W = [136 132 120 141 143 104 119 133 129 125 125 127 138 116 134]
W[0] -> 136
W[1] -> 132
W[3] -> 141
W[11] -> 127
W[5] -> 104

B =
[[131 120 150 121 127 130]
 [130 131 135 132 126 122]
 [132 131 143 124 129 115]
 [129 131 134 131 122 115]
 [131 125 115 128 127 122]
 [127 126 137 132 132 128]
 [126 130 123 116 129 140]
 [129 123 135 130 126 146]
 [130 131 123 128 125 126]]
B[-9, -6]	131
B[:, -5]	[120, 131, 131, 131, 125, 126, 130, 123, 131]
B[-8]	[130, 131, 135, 132, 126, 122]
B[-8, 5]	122
B[5, 0]	127
B[2, 3]	124
B[:, -6]	[131, 130, 132, 129, 131, 127, 126, 129, 130]
B[-5]	[131, 125, 115, 128, 127, 122]
B[:, -4]	[150, 135, 143, 134, 115, 137, 123, 135, 123]
B[0]	[131, 120, 150, 121, 127, 130]
B[7]	[129, 123, 135, 130, 126, 146]
B[-1, 5]	126
B[6, -4]	123
B[2]	[132, 131, 143, 124, 129, 115]
B[:, 4]	[127, 126, 129, 122, 127, 132, 129, 126, 125]
B[-4, -4]	137
B[4, 4]	127
B[-7, -1]	115
B[-5, 3]	128

a =
[[126 138 147 129 126 153 127 134 144]
 [130 135 137 138 129 153 128 141 144]
 [131 152 132 137 117 153 145 136 135]
 [129 133 141 141 134 153 119 135 149]
 [127 137 133 138 121 153 135 140 135]
 [125 136 140 127 117 153 144 147 134]
 [129 127 143 137 112 153 124 146 132]
 [121 128 152 138 131 153 125 133 141]
 [130 137 139 125 128 153 134 144 146]
 [131 137 131 150 123 153 130 139 135]
 [124 143 139 148 122 153 133 125 132]]
a[0,0]	126
a[:, 8]	[144, 144, 135, 149, 135, 134, 132, 141, 146, 135, 132]
a[3,4]	134
a[6]	[129, 127, 143, 137, 112, 153, 124, 146, 132]
a[3]	[129, 133, 141, 141, 134, 153, 119, 135, 149]
a[9,2]	131
a[:, 4]	[126, 129, 117, 134, 121, 117, 112, 131, 128, 123, 122]
a[1,3]	138
a[2,8]	135
a[4]	[127, 137, 133, 138, 121, 153, 135, 140, 135]
a[5,2]	140
a[:, 6]	[127, 128, 145, 119, 135, 144, 124, 125, 134, 130, 133]
a[4,3]	138
a[:, 7]	[134, 141, 136, 135, 140, 147, 146, 133, 144, 139, 125]
a[6,4]	112
a[5,3]	127
a[6,1]	127
a[10,0]	124
a[5,8]	134
a[5]	[125, 136, 140, 127, 117, 153, 144, 147, 134]
a[2]	[131, 152, 132, 137, 117, 153, 145, 136, 135]
a[3,6]	119
a[5,1]	136
a[1]	[130, 135, 137, 138, 129, 153, 128, 141, 144]
a[3,7]	135
a[10]	[124, 143, 139, 148, 122, 153, 133, 125, 132]
a[1,8]	144

grid = [[124, 136, 121, 147, 124, 154, 126], [130, 124, 128, 123, 129, 123, 139], [128, 122, 116, 112, 130, 136, 142], [129, 136, 126, 153, 123, 137, 123], [127, 118, 119, 153, 129, 125, 123], [125, 129, 140, 120, 131, 132, 131], [129, 138, 125, 135, 128, 115, 136]]
Rows and columns are counted from 0.
(0, 0)	124
(4, 1)	118
(4, 3)	153
(4, 6)	123
(3, 5)	137
(1, 3)	123
(6, 0)	129
(2, 4)	130
(5, 1)	129
(3, 0)	129
(5, 6)	131
(2, 3)	112
(5, 4)	131
(2, 6)	142
(4, 4)	129
(2, 5)	136
(6, 4)	128

m =
[[130 124 126 127 129 132 133 133 127]
 [131 118 121 128 132 140 143 145 128]
 [139 121 130 121 128 129 140 126 117]
 [141 111 121 124 132 141 151 143 122]
 [120 120 115 135 133 139 131 151 139]
 [129 119 119 130 132 139 139 146 131]
 [122 139 137 128 123 115 113 109 128]
 [115 135 124 136 129 128 114 133 144]
 [137 117 123 125 131 137 145 139 122]
 [131 130 131 126 126 124 127 122 124]
 [130 115 118 130 133 145 143 147 131]
 [115 142 131 133 125 118 105 119 139]
 [131 135 138 124 123 113 121 109 121]]
Indices start at 0.
(0, 0) => 130
(9, 4) => 126
(8, 1) => 117
(7, 1) => 135
(0, 3) => 127
(12, 0) => 131
(1, 2) => 121
(5, 8) => 131
(9, 5) => 124
(9, 0) => 131
(11, 6) => 105
(1, 5) => 140
(5, 0) => 129
(2, 3) => 121
(9, 6) => 127
(8, 6) => 145
(8, 2) => 123
(6, 1) => 139
(3, 3) => 124
(4, 0) => 120
(3, 2) => 121
(2, 8) => 117
(4, 6) => 131
(4, 8) => 139
(1, 0) => 131
(6, 7) => 109
(8, 5) => 137
(7, 7) => 133
(0, 8) => 127
(8, 3) => 125
(5, 4) => 132
(6, 0) => 122

A =
[[117, 128, 115, 129, 115, 103, 128],
 [114, 128, 123, 133, 118, 125, 139],
 [110, 135, 117, 137, 112, 123, 143],
 [129, 125, 130, 128, 129, 127, 128],
 [123, 129, 124, 133, 123, 122, 134],
 [137, 122, 140, 109, 140, 145, 107],
 [124, 118, 124, 132, 124, 106, 133],
 [113, 134, 120, 137, 115, 125, 143],
 [125, 119, 136, 127, 131, 137, 133]]
A[0, 0] => 117
A[2, 0] => 110
A[1, 2] => 123
A[3, 6] => 128
A[7, 4] => 115
A[0, 1] => 128
A[:, 5] => [103, 125, 123, 127, 122, 145, 106, 125, 137]
A[:, 1] => [128, 128, 135, 125, 129, 122, 118, 134, 119]
A[:, 0] => [117, 114, 110, 129, 123, 137, 124, 113, 125]
A[6, 3] => 132
A[1] => [114, 128, 123, 133, 118, 125, 139]
A[4, 3] => 133
A[5, 1] => 122
A[8, 2] => 136
A[8, 5] => 137
A[3, 0] => 129
A[:, 6] => [128, 139, 143, 128, 134, 107, 133, 143, 133]
A[6] => [124, 118, 124, 132, 124, 106, 133]
A[5, 5] => 145
A[3, 4] => 129
A[0, 4] => 115
A[5] => [137, 122, 140, 109, 140, 145, 107]
A[8, 6] => 133
A[6, 5] => 106
A[1, 4] => 118
A[3] => [129, 125, 130, 128, 129, 127, 128]
A[7, 0] => 113
A[5, 2] => 140

x =
[[123 128 123 124 127 117 127]
 [123 128 148 141 128 109 138]
 [150 122 137 125 118 143 111]
 [126 110 137 130 119 131 134]
 [132 125 126 127 120 135 131]
 [135 158 122 105 153 120 120]
 [124 127 124 122 121 123 134]
 [131 138 128 114 141 123 127]
 [126 133 129 125 133 125 125]
 [133 137 125 115 135 128 128]
 [129 117 130 130 129 127 125]
 [132 126 130 127 125 130 128]
 [129 127 127 130 130 127 125]
 [135 122 135 112 131 130 130]
 [143 124 134 127 123 135 115]
 [119 129 131 130 127 127 130]]
Indices start at 0.
(0, 0) = 123
(14, 0) = 143
(5, 2) = 122
(15, 3) = 130
(7, 0) = 131
(11, 2) = 130
(14, 5) = 135
(12, 1) = 127
(13, 2) = 135
(6, 4) = 121
(7, 2) = 128
(11, 6) = 128
(1, 2) = 148
(4, 3) = 127
(7, 4) = 141
(9, 3) = 115
(15, 5) = 127
(5, 3) = 105
(12, 2) = 127
(13, 6) = 130
(6, 0) = 124
(9, 0) = 133
(7, 3) = 114
(3, 5) = 131
(7, 5) = 123
(9, 1) = 137
(8, 6) = 125
(2, 1) = 122
(5, 5) = 120
(11, 4) = 125
(1, 6) = 138

M =
[[118 124 128 102 128 110 144 127 128]
 [106 114 130 116 130 144 112 123 140]]
M[0, 0] = 118
M[1, 6] = 112
M[:, 8] = [128, 140]
M[0, 2] = 128
M[0, 3] = 102
M[1, 1] = 114
M[0, 1] = 124

X =
[[120 137 132 121 136 126 116 130 124 149]
 [120 137 130 139 129 126 135 131 132 133]
 [119 137 132 136 126 126 137 130 130 128]
 [121 135 132 135 124 126 138 130 131 122]
 [113 143 132 136 129 125 132 133 129 138]]
Indices start at 0.
row 0 col 0 -> 120
row 2 col 5 -> 126
row 1 col 9 -> 133
row 0 col 3 -> 121
row 0 col 7 -> 130
row 4 col 7 -> 133
row 3 col 3 -> 135
row 2 col 0 -> 119
row 1 col 3 -> 139
row 1 col 8 -> 132
row 4 col 8 -> 129
row 3 col 7 -> 130
row 3 col 0 -> 121
row 3 col 4 -> 124
row 3 col 2 -> 132
row 1 col 6 -> 135
row 0 col 2 -> 132

data =
[[150 125 147 138 118 131 145 136 144 107 123 146 146]
 [119 134 120 125 130 135 118 131 118 145 131 121 119]
 [157 131 153 141 119 130 148 141 148 100 124 152 150]
 [120 131 121 125 129 133 120 129 120 142 130 121 121]]
data[0,-13] -> 150
data[0,-12] -> 125
data[-1] -> [120, 131, 121, 125, 129, 133, 120, 129, 120, 142, 130, 121, 121]
data[-2,8] -> 148
data[-3,-1] -> 119
data[-3] -> [119, 134, 120, 125, 130, 135, 118, 131, 118, 145, 131, 121, 119]
data[2] -> [157, 131, 153, 141, 119, 130, 148, 141, 148, 100, 124, 152, 150]
data[2,1] -> 131
data[0,-11] -> 147
data[:, 9] -> [107, 145, 100, 142]
data[-1,4] -> 129
data[-1,-1] -> 121
data[:, 12] -> [146, 119, 150, 121]
data[-4,-8] -> 131
